Below is a small trained network, with its code and all its weights. Each question gives an input and a class and asks what happens when units are switched off, that is, made to give their printed mean instead of their output.

import numpy as np


def w(rows, s, z=0):
    codes = np.array(rows[::2]) - 128.0
    scale = np.full(codes.shape[1], s)
    scale[-1] = z or s
    return codes * scale


def f(y):
    return np.maximum(y, 0)


def log_softmax(a):
    a = a - a.max(-1, keepdims=True)
    return a - np.log(np.exp(a).sum(-1, keepdims=True))


def net(x, mask):
    res = np.array(x, float).reshape(1, 6) / 4 @ E
    y = f(res @ A[0][:, :-1].T + A[0][:, -1])
    res = res + np.where(mask, y, B[0][:, -1]) @ B[0][:, :-1]
    return log_softmax(res[-1] @ U[:, :-1].T + U[:, -1])


A, B = {}, {}
E = w([
[232,181,57,113,8,2,126,121,175,199,60,129],'x0',
[191,130,181,100,204,99,3,72,254,43,66,166],'x1',
[110,180,218,52,166,57,157,8,52,164,144,11],'x2',
[121,120,126,108,122,124,114,126,113,134,140,155],'x3',
[156,38,166,82,95,61,144,203,172,70,234,60],'x4',
[49,228,66,111,125,113,18,198,110,66,120,34],'x5',
],0.0047)
A[0] = w([
[95,99,93,154,63,156,214,175,72,168,158,108,89],'neuron 0',
[128,87,83,179,100,166,107,214,194,105,115,204,71],'neuron 1',
[151,79,183,98,87,89,113,192,164,97,185,75,141],'neuron 2',
[51,141,94,177,73,158,195,164,75,179,178,121,114],'neuron 3',
[139,81,155,94,106,60,129,211,155,76,176,56,177],'neuron 4',
[79,125,92,156,89,120,202,171,75,175,170,109,77],'neuron 5',
[103,156,186,65,137,58,154,47,97,132,117,50,71],'neuron 6',
[161,103,150,97,194,119,48,78,207,73,116,144,81],'neuron 7',
[175,54,197,142,130,152,196,70,158,172,140,207,195],'neuron 8',
[119,212,82,173,127,182,112,54,91,185,16,148,215],'neuron 9',
[148,88,63,182,99,175,132,208,176,91,125,205,83],'neuron 10',
[145,152,175,125,181,117,107,96,198,92,76,162,151],'neuron 11',
[55,239,86,117,124,96,54,174,101,72,130,44,160],'neuron 12',
[110,132,136,71,96,93,93,193,151,76,182,75,155],'neuron 13',
[113,91,117,130,73,130,185,180,52,148,156,98,91],'neuron 14',
[178,122,134,95,174,114,37,114,200,75,113,187,107],'neuron 15',
[150,38,139,71,122,64,163,169,162,91,174,95,153],'neuron 16',
[222,196,47,99,8,1,128,126,167,170,66,131,133],'neuron 17',
[135,108,183,107,165,110,52,98,202,75,90,150,71],'neuron 18',
[125,161,169,94,147,92,145,57,114,149,163,84,70],'neuron 19',
[137,95,60,208,72,167,108,200,168,98,136,199,89],'neuron 20',
[166,61,177,90,89,99,145,181,162,88,180,92,143],'neuron 21',
[223,53,185,167,155,139,230,66,157,163,119,182,169],'neuron 22',
[178,109,186,103,177,81,29,57,206,62,130,174,105],'neuron 23',
[38,122,175,134,244,237,115,133,98,62,181,123,168],'neuron 24',
[97,195,99,195,127,206,125,61,101,152,26,193,250],'neuron 25',
[207,59,207,143,134,147,217,45,158,188,147,176,154],'neuron 26',
[105,74,162,108,162,138,162,169,140,66,156,92,133],'neuron 27',
[138,136,197,105,144,82,146,48,78,140,132,56,109],'neuron 28',
[129,173,177,64,149,84,154,31,93,128,158,62,87],'neuron 29',
[159,45,159,135,122,54,176,146,164,93,194,126,161],'neuron 30',
[122,179,96,91,106,68,59,164,114,99,101,123,137],'neuron 31',
[115,196,202,100,121,86,129,69,84,160,103,89,149],'neuron 32',
[87,177,129,149,186,186,119,99,83,143,67,178,158],'neuron 33',
[153,95,134,81,174,90,99,104,181,54,98,143,100],'neuron 34',
[49,208,58,147,140,139,40,183,118,78,112,28,208],'neuron 35',
[236,183,35,116,38,7,125,113,184,215,96,125,136],'neuron 36',
[173,150,181,122,165,121,63,85,211,66,87,133,119],'neuron 37',
],0.0046,0.0022)
B[0] = w([
[109,215,121,170,104,89,189,94,65,86,139,125,188],'neuron 0',
[196,142,73,123,174,87,116,187,47,39,59,184,192],'neuron 1',
[101,101,45,167,129,113,57,43,167,188,93,173,186],'neuron 2',
[87,176,115,184,96,85,190,88,64,98,160,126,191],'neuron 3',
[87,99,77,138,123,126,79,57,160,180,88,190,200],'neuron 4',
[113,195,135,188,80,62,186,85,67,96,140,121,179],'neuron 5',
[199,110,87,119,208,88,70,202,40,62,62,204,189],'neuron 6',
[104,191,117,169,88,52,207,101,65,103,155,106,182],'neuron 7',
[152,167,104,34,80,209,144,131,178,113,142,186,210],'neuron 8',
[56,56,73,132,154,115,67,86,191,180,128,168,223],'neuron 9',
[199,120,79,119,191,74,91,208,30,32,62,188,195],'neuron 10',
[93,160,124,159,81,98,155,98,109,95,154,121,181],'neuron 11',
[181,183,109,26,69,224,111,142,175,136,135,211,213],'neuron 12',
[117,123,74,121,95,157,90,81,168,168,132,185,185],'neuron 13',
[101,188,103,184,100,72,164,100,90,111,135,116,177],'neuron 14',
[109,171,148,155,102,80,164,103,58,77,150,107,187],'neuron 15',
[74,99,68,140,137,116,65,79,156,197,89,168,190],'neuron 16',
[39,14,237,122,201,112,195,194,203,67,255,133,254],'neuron 17',
[107,172,138,167,69,79,180,102,23,108,151,101,176],'neuron 18',
[210,112,75,126,200,100,91,190,80,66,68,204,167],'neuron 19',
[203,137,100,109,211,86,90,206,51,35,68,180,197],'neuron 20',
[88,111,60,151,142,119,54,59,149,168,106,159,187],'neuron 21',
[165,185,109,19,73,211,145,129,169,128,138,208,215],'neuron 22',
[99,182,105,174,66,77,215,103,69,106,149,101,198],'neuron 23',
[69,55,230,114,152,134,178,191,177,68,229,148,213],'neuron 24',
[65,69,74,133,140,131,99,88,161,148,106,146,223],'neuron 25',
[142,201,99,35,84,203,122,144,151,122,135,207,213],'neuron 26',
[79,78,110,144,171,125,123,101,172,155,159,163,172],'neuron 27',
[181,105,66,95,203,108,80,208,68,68,76,186,187],'neuron 28',
[178,103,70,107,193,78,99,182,51,72,77,204,189],'neuron 29',
[99,119,72,118,120,130,90,91,157,165,109,172,191],'neuron 30',
[114,162,171,75,106,143,151,123,138,115,169,173,181],'neuron 31',
[149,102,90,107,173,106,78,166,107,75,99,189,193],'neuron 32',
[56,61,109,177,135,118,91,77,202,165,135,149,181],'neuron 33',
[97,187,101,173,98,78,193,80,78,117,149,91,170],'neuron 34',
[140,183,136,15,73,201,135,117,190,142,173,209,223],'neuron 35',
[59,29,226,134,190,138,198,156,178,55,219,157,253],'neuron 36',
[98,187,124,150,91,69,185,99,66,93,170,102,190],'neuron 37',
],0.0041,0.0061)
U = w([
[223,119,84,125,215,95,96,230,47,78,52,143,86],'0',
[100,230,131,218,36,81,202,78,59,113,165,109,85],'1',
[75,33,244,127,182,136,170,180,185,102,216,127,134],'2',
[116,125,106,111,115,142,121,120,135,127,125,132,223],'3',
[170,200,110,21,46,211,121,132,176,146,138,149,113],'4',
[79,72,54,186,138,119,56,42,180,204,94,134,111],'5',
[189,133,190,186,99,151,114,148,162,197,89,60,117],'6',
[248,123,254,211,88,166,81,178,139,239,37,23,1],'7',
],0.0065,0.0047)

Each question gives the input, the list of numbers given to net, and the class t.
The units are the neurons (one row each of A and B). Each row of codes is followed by its name. A weight is (code - 128) times the scale printed after its matrix; where a second scale follows, it is the last column's (A, B and U).
mask holds one flag per neuron, in row order. A switched-off neuron (its flag False) gives its mean, the last column of its row in B, instead of its output. The means were averaged over made-up inputs and are rounded, as every weight is.
A unit's drop is (log p(t) with every unit on - log p(t) with that unit switched off) / (log p(t) with every unit on - log p(t) with every unit switched off).
The circuit of an input: a set's keep is (log p(t) with only the set's units on - log p(t) with every unit switched off) / (log p(t) with every unit on - log p(t) with every unit switched off). Starting from the 12 units with the biggest drops (on a tie, the unit counted first), units are removed one at a time, each time the one whose removal leaves the highest keep (on an exact tie, the one counted first), for as long as the keep stays at least 0.8.
circuit, biggest first: the units of the circuit, biggest drop first
most important unit: the unit with the biggest drop
top k neurons: the k neurons with the biggest drops, biggest first
drop when u is switched off: that unit's drop, to one decimal
input [-7,2,7,-7,-5,8], class 4: circuit, biggest first : [neuron 12]
input [-1,0,-1,-4,-4,8], class 4: circuit, biggest first : [neuron 35; neuron 12]
input [2,0,-1,-1,4,-8], class 4: circuit, biggest first : [neuron 22; neuron 26]
input [-4,4,-3,2,3,7], class 4: circuit, biggest first : [neuron 35; neuron 12]
input [-6,-4,-6,-2,-8,-8], class 4: circuit, biggest first : [neuron 22; neuron 8]
input [-6,-2,8,-4,-8,7], class 0: circuit, biggest first : [neuron 6; neuron 29]
input [5,-3,8,5,-6,8], class 0: top 2 neurons : [neuron 6; neuron 29]
input [-8,-4,8,-4,8,6], class 0: circuit, biggest first : [neuron 6; neuron 29]
input [-5,-8,-5,-1,-6,1], class 1: circuit, biggest first : [neuron 3; neuron 0]
input [7,4,0,4,3,2], class 2: top 2 neurons : [neuron 17; neuron 36]
input [0,1,8,-4,7,-4], class 0: circuit, biggest first : [neuron 6; neuron 28]
input [-2,5,3,2,1,8], class 4: circuit, biggest first : [neuron 12; neuron 35]
input [8,1,3,6,-7,7], class 2: circuit, biggest first : [neuron 17; neuron 36]
input [1,-4,-2,-7,-8,7], class 5: most important unit : neuron 9
input [6,4,8,-6,7,8], class 0: top 4 neurons : [neuron 6; neuron 29; neuron 28; neuron 19]
input [5,0,1,1,0,8], class 4: top 3 neurons : [neuron 12; neuron 35; neuron 24]
input [3,-3,-7,-2,6,-7], class 0: top 3 neurons : [neuron 10; neuron 20; neuron 1]
input [-3,2,1,2,7,6], class 5: drop when neuron 4 is switched off : 0.2
input [-5,5,-2,4,-5,-4], class 1: drop when neuron 1 is switched off : 0.0
input [8,6,-7,8,-8,3], class 2: drop when neuron 17 is switched off : 0.6
input [-2,6,2,3,5,8], class 4: circuit, biggest first : [neuron 12]
